Here is a tiny trained network, its code and every weight. The questions are about switching its units off for an input and a class, where a switched-off unit gives its printed mean instead of its output.

import numpy as np


def w(rows, s, z=0):
    codes = np.array(rows[::2]) - 128.0
    scale = np.full(codes.shape[1], s)
    scale[-1] = z or s
    return codes * scale


def f(y):
    return np.maximum(y, 0)


def log_softmax(a):
    a = a - a.max(-1, keepdims=True)
    return a - np.log(np.exp(a).sum(-1, keepdims=True))


def net(x, mask):
    res = np.array(x, float).reshape(1, 5) / 4 @ E
    y = f(res @ A[0][:, :-1].T + A[0][:, -1])
    res = res + np.where(mask, y, B[0][:, -1]) @ B[0][:, :-1]
    return log_softmax(res[-1] @ U[:, :-1].T + U[:, -1])


A, B = {}, {}
E = w([
[109,231,133,234,173,169,236],'x0',
[11,152,205,49,161,249,35],'x1',
[171,60,38,100,83,220,214],'x2',
[144,41,197,255,54,119,95],'x3',
[188,220,134,39,105,111,93],'x4',
],0.0079)
A[0] = w([
[21,167,215,144,184,98,98,173],'n0',
[140,119,104,66,133,183,125,171],'n1',
[80,65,83,100,111,180,95,196],'n2',
[100,137,65,142,181,139,213,140],'n3',
[155,158,102,169,135,24,190,255],'n4',
[101,245,134,84,134,135,168,195],'n5',
[2,130,187,152,121,119,101,208],'n6',
[178,66,143,160,53,121,127,226],'n7',
[110,191,142,86,150,149,92,208],'n8',
[224,113,129,124,137,4,124,146],'n9',
[167,122,104,111,120,20,64,164],'n10',
],0.0097,0.0038)
B[0] = w([
[53,43,167,156,215,48,49,225],'n0',
[132,187,115,4,167,190,176,186],'n1',
[157,40,200,55,129,211,170,194],'n2',
[139,81,78,141,233,153,175,204],'n3',
[199,122,26,192,135,1,142,253],'n4',
[71,188,120,125,203,116,126,213],'n5',
[114,68,189,189,191,123,71,214],'n6',
[227,139,196,166,43,133,137,217],'n7',
[61,135,119,65,214,106,133,196],'n8',
[197,189,108,67,38,70,105,230],'n9',
[151,157,131,35,127,74,33,207],'n10',
],0.0084,0.012)
U = w([
[73,182,134,62,163,189,141,172],'0',
[50,60,206,145,180,113,62,154],'1',
[148,124,181,193,57,137,142,224],'2',
[143,163,112,80,72,73,67,63],'3',
[139,107,49,159,154,110,200,1],'4',
[153,36,164,75,108,248,161,111],'5',
],0.011,0.0018)

Each question gives the input, the list of numbers given to net, and the class t.
The units are the neurons (one row each of A and B). Each row of codes is followed by its name. A weight is (code - 128) times the scale printed after its matrix; where a second scale follows, it is the last column's (A, B and U).
mask holds one flag per neuron, in row order. A switched-off neuron (its flag False) gives its mean, the last column of its row in B, instead of its output. The means were averaged over made-up inputs and are rounded, as every weight is.
A unit's drop is (log p(t) with every unit on - log p(t) with that unit switched off) / (log p(t) with every unit on - log p(t) with every unit switched off).
The circuit of an input: a set's keep is (log p(t) with only the set's units on - log p(t) with every unit switched off) / (log p(t) with every unit on - log p(t) with every unit switched off). Starting from all 11 units, units are removed one at a time, each time the one whose removal leaves the highest keep (on an exact tie, the one counted first), for as long as the keep stays at least 0.8.
units of the circuit, in order: the units of the circuit, biggest drop first
k most important neurons: the k neurons with the biggest drops, biggest first
drop when u is switched off: that unit's drop, to one decimal
input [5,1,0,0,4], class 0: 2 most important neurons : [n6; n4]
input [1,-3,4,8,-8], class 2: units of the circuit, in order : [n7]
input [-5,-1,1,4,-4], class 5: units of the circuit, in order : [n2; n0]
input [-5,2,-5,-8,2], class 1: 2 most important neurons : [n0; n9]
input [3,0,8,7,-3], class 5: 3 most important neurons : [n4; n2; n9]
input [8,8,2,1,6], class 1: 3 most important neurons : [n0; n6; n9]
input [0,-5,4,8,3], class 2: 2 most important neurons : [n7; n8]
input [-5,-2,8,6,-1], class 5: 2 most important neurons : [n2; n4]
input [5,-4,3,7,-6], class 2: 2 most important neurons : [n7; n8]
input [-3,0,3,-8,-4], class 0: 3 most important neurons : [n7; n1; n6]
input [-3,-5,1,7,-3], class 2: 4 most important neurons : [n7; n8; n1; n5]
input [6,1,-4,0,8], class 1: drop when n0 is switched off : 0.3
input [-6,-5,4,2,-8], class 2: drop when n7 is switched off : 0.4
input [3,3,1,1,7], class 0: drop when n7 is switched off : 0.0
input [4,7,6,0,-2], class 5: units of the circuit, in order : [n2]
input [-7,-1,1,-8,-7], class 5: drop when n2 is switched off : 0.2
